Below is a small trained network, with its code and all its weights. Each question gives an input and a target symbol and asks what happens when units are switched off, that is, made to give their printed mean instead of their output.

import numpy as np


def w(rows, s, z=0):
    codes = np.array(rows[::2]) - 128.0
    scale = np.full(codes.shape[1], s)
    scale[-1] = z or s
    return codes * scale


def f(y):
    return y / 2 * (1 + np.tanh(0.7978845608 * (y + 0.044715 * y**3)))


def softmax(a):
    e = np.exp(a - a.max(-1, keepdims=True))
    return e / e.sum(-1, keepdims=True)


def log_softmax(a):
    a = a - a.max(-1, keepdims=True)
    return a - np.log(np.exp(a).sum(-1, keepdims=True))


def net(x, mask):
    ids = ['ΔΩγζηξψ'.index(c) for c in x.split()]
    T = len(ids)
    res = E[ids] + P[:T]
    u = 0
    for l in range(2):
        q, k, v = (res @ M[l].T for M in (Q, K, V))
        z = softmax(np.where(np.tri(T) > 0, q @ k.T / 2**0.5, -1e9)) @ v
        res = res + np.where(mask[u], z, O[l][:, -1]) @ O[l][:, :-1]
        u += 1
        y = f(res @ A[l][:, :-1].T + A[l][:, -1])
        res = res + np.where(mask[u : u + 12], y, B[l][:, -1]) @ B[l][:, :-1]
        u += 12
    return log_softmax(res[-1] @ U[:, :-1].T + U[:, -1])


Q, K, V, O, A, B = {}, {}, {}, {}, {}, {}
E = w([
[237,166,145,223],'Δ',
[129,71,162,56],'Ω',
[108,91,44,133],'γ',
[137,141,156,43],'ζ',
[90,108,60,211],'η',
[200,68,152,3],'ξ',
[95,169,108,71],'ψ',
],0.015)
P = w([
[114,231,129,76],'0',
[140,117,97,59],'1',
[133,117,91,77],'2',
[128,117,80,85],'3',
[125,114,74,91],'4',
[121,117,65,96],'5',
[125,113,65,95],'6',
[124,113,51,88],'7',
[124,114,42,90],'8',
[119,113,29,83],'9',
[122,116,14,78],'10',
[121,122,8,69],'11',
],0.011)
Q[0] = w([
[90,227,206,102],'0.h1',
[128,249,93,91],'0.h1',
],0.014)
K[0] = w([
[74,124,66,64],'0.h1',
[117,251,91,107],'0.h1',
],0.011)
V[0] = w([
[100,91,2,57],'0.h1',
[28,150,162,142],'0.h1',
],0.0069)
O[0] = w([
[177,58,14,175,253],'0.h1',
[196,255,91,150,104],'0.h1',
],0.012,0.006)
A[0] = w([
[10,130,149,151,39],'0.n1',
[101,117,199,145,104],'0.n2',
[104,50,97,98,236],'0.n3',
[156,67,114,150,1],'0.n4',
[213,58,161,134,101],'0.n5',
[83,146,91,108,14],'0.n6',
[178,163,140,178,69],'0.n7',
[111,132,134,54,179],'0.n8',
[112,69,176,115,155],'0.n9',
[167,117,205,89,10],'0.n10',
[56,195,111,181,156],'0.n11',
[124,58,120,225,96],'0.n12',
],0.013,0.0055)
B[0] = w([
[155,249,146,159,129],'0.n1',
[142,140,100,162,127],'0.n2',
[157,99,133,189,252],'0.n3',
[72,180,160,113,147],'0.n4',
[122,180,74,112,151],'0.n5',
[151,147,126,120,138],'0.n6',
[213,126,161,125,124],'0.n7',
[85,95,156,156,168],'0.n8',
[174,135,104,148,140],'0.n9',
[211,124,123,97,129],'0.n10',
[122,100,27,118,130],'0.n11',
[156,137,135,81,149],'0.n12',
],0.012,0.019)
Q[1] = w([
[33,185,232,80],'1.h1',
[111,218,250,32],'1.h1',
],0.012)
K[1] = w([
[23,26,153,188],'1.h1',
[68,1,85,212],'1.h1',
],0.008)
V[1] = w([
[217,65,32,254],'1.h1',
[141,11,186,163],'1.h1',
],0.0081)
O[1] = w([
[122,229,131,154,234],'1.h1',
[113,79,187,248,3],'1.h1',
],0.013,0.0055)
A[1] = w([
[184,154,155,150,117],'1.n1',
[104,59,86,125,73],'1.n2',
[202,100,118,72,125],'1.n3',
[140,78,73,43,129],'1.n4',
[62,141,251,96,133],'1.n5',
[162,116,82,134,91],'1.n6',
[138,193,118,151,253],'1.n7',
[138,158,106,161,74],'1.n8',
[166,178,97,29,83],'1.n9',
[81,64,21,155,218],'1.n10',
[152,124,105,143,87],'1.n11',
[158,160,139,113,41],'1.n12',
],0.011,0.0057)
B[1] = w([
[68,197,87,95,142],'1.n1',
[182,174,180,69,175],'1.n2',
[82,236,37,88,190],'1.n3',
[40,134,98,219,231],'1.n4',
[233,48,110,136,129],'1.n5',
[71,149,156,150,177],'1.n6',
[62,94,181,21,191],'1.n7',
[116,176,204,120,153],'1.n8',
[254,87,161,202,211],'1.n9',
[140,93,194,93,252],'1.n10',
[125,105,169,94,146],'1.n11',
[125,118,192,89,132],'1.n12',
],0.0068,0.023)
U = w([
[203,128,159,78,97],'Δ',
[221,36,158,175,110],'Ω',
[90,121,147,248,143],'γ',
[109,86,115,125,138],'ζ',
[10,163,91,98,2],'η',
[141,120,2,184,193],'ξ',
[39,31,83,33,193],'ψ',
],0.0058,0.0048)

Each question gives the input, a string of symbols that net reads in full, and the target symbol t.
The units are the heads (2 rows each of Q, K, V and O) and the neurons (one row each of A and B). Each row of codes is followed by its name. A weight is (code - 128) times the scale printed after its matrix; where a second scale follows, it is the last column's (O, A, B and U).
mask holds one flag per unit, layer by layer, with each layer's heads first. A switched-off unit (its flag False) gives its mean, the last column of its rows in O or B, instead of its output. The means were averaged over made-up inputs and are rounded, as every weight is.
A unit's drop is (log p(t) with every unit on - log p(t) with that unit switched off) / (log p(t) with every unit on - log p(t) with every unit switched off).
most important unit: the unit with the biggest drop
k most important neurons: the k neurons with the biggest drops, biggest first
k most important neurons of layer l: the k neurons of layer l with the biggest drops, biggest first
input ζ ψ ζ ψ γ, target ψ: most important unit : 0.n3
input γ ξ ψ η ψ η ψ ψ γ ψ, target η: 3 most important neurons : [0.n3, 1.n7, 1.n9]
input Δ Ω ψ Ω ψ γ γ, target γ: 4 most important neurons of layer 0 : [0.n1, 0.n5, 0.n8, 0.n10]
input η ψ ψ ψ ψ Ω η ζ ξ ξ, target Δ: 4 most important neurons of layer 0 : [0.n11, 0.n8, 0.n3, 0.n4]
input ξ ψ ζ γ ψ ξ ζ ψ ψ ξ ζ, target γ: 2 most important neurons : [0.n3, 0.n5]
input ψ Δ ψ ξ Δ ψ ξ, target ξ: 2 most important neurons : [0.n3, 0.n10]
input η ψ ψ, target Δ: 4 most important neurons : [0.n3, 0.n8, 0.n11, 1.n9]
input ψ η γ Δ, target Δ: 2 most important neurons : [0.n3, 1.n4]
input γ ψ γ ξ, target η: 3 most important neurons of layer 0 : [0.n3, 0.n4, 0.n5]
input η ψ ξ ζ Ω, target Δ: 2 most important neurons : [0.n8, 0.n3]
input ξ ψ ζ ξ ψ ζ Ω ξ γ ξ γ, target γ: 2 most important neurons : [0.n3, 0.n4]
input γ γ γ ψ ψ ψ ζ, target η: 2 most important neurons of layer 1 : [1.n7, 1.n9]
input ζ ζ η ψ ξ η ξ, target ψ: 4 most important neurons : [0.n3, 1.n9, 1.n10, 0.n8]
input ξ ψ ψ ψ ψ γ ψ γ ψ γ ξ ξ, target γ: 4 most important neurons : [0.n3, 0.n10, 0.n5, 0.n8]
input Ω ζ ξ γ ψ ψ ψ ξ η, target Ω: most important neuron of layer 0 : [0.n3]
input ζ η ζ, target ψ: 3 most important neurons : [0.n3, 1.n9, 0.n8]
input η γ ξ, target Δ: 4 most important neurons of layer 0 : [0.n8, 0.n11, 0.n3, 0.n4]
input ζ ψ Ω Δ ξ, target ξ: 4 most important neurons of layer 0 : [0.n3, 0.n5, 0.n10, 0.n9]
input γ Δ γ ψ ψ ξ ξ Ω, target Ω: 3 most important neurons of layer 1 : [1.n4, 1.n3, 1.n7]
input γ Ω η Ω ζ ζ ζ ζ ψ ζ ζ ζ, target η: 3 most important neurons : [0.n8, 1.n9, 1.n7]
input γ Ω ψ ψ η ζ γ, target η: 2 most important neurons of layer 0 : [0.n8, 0.n12]
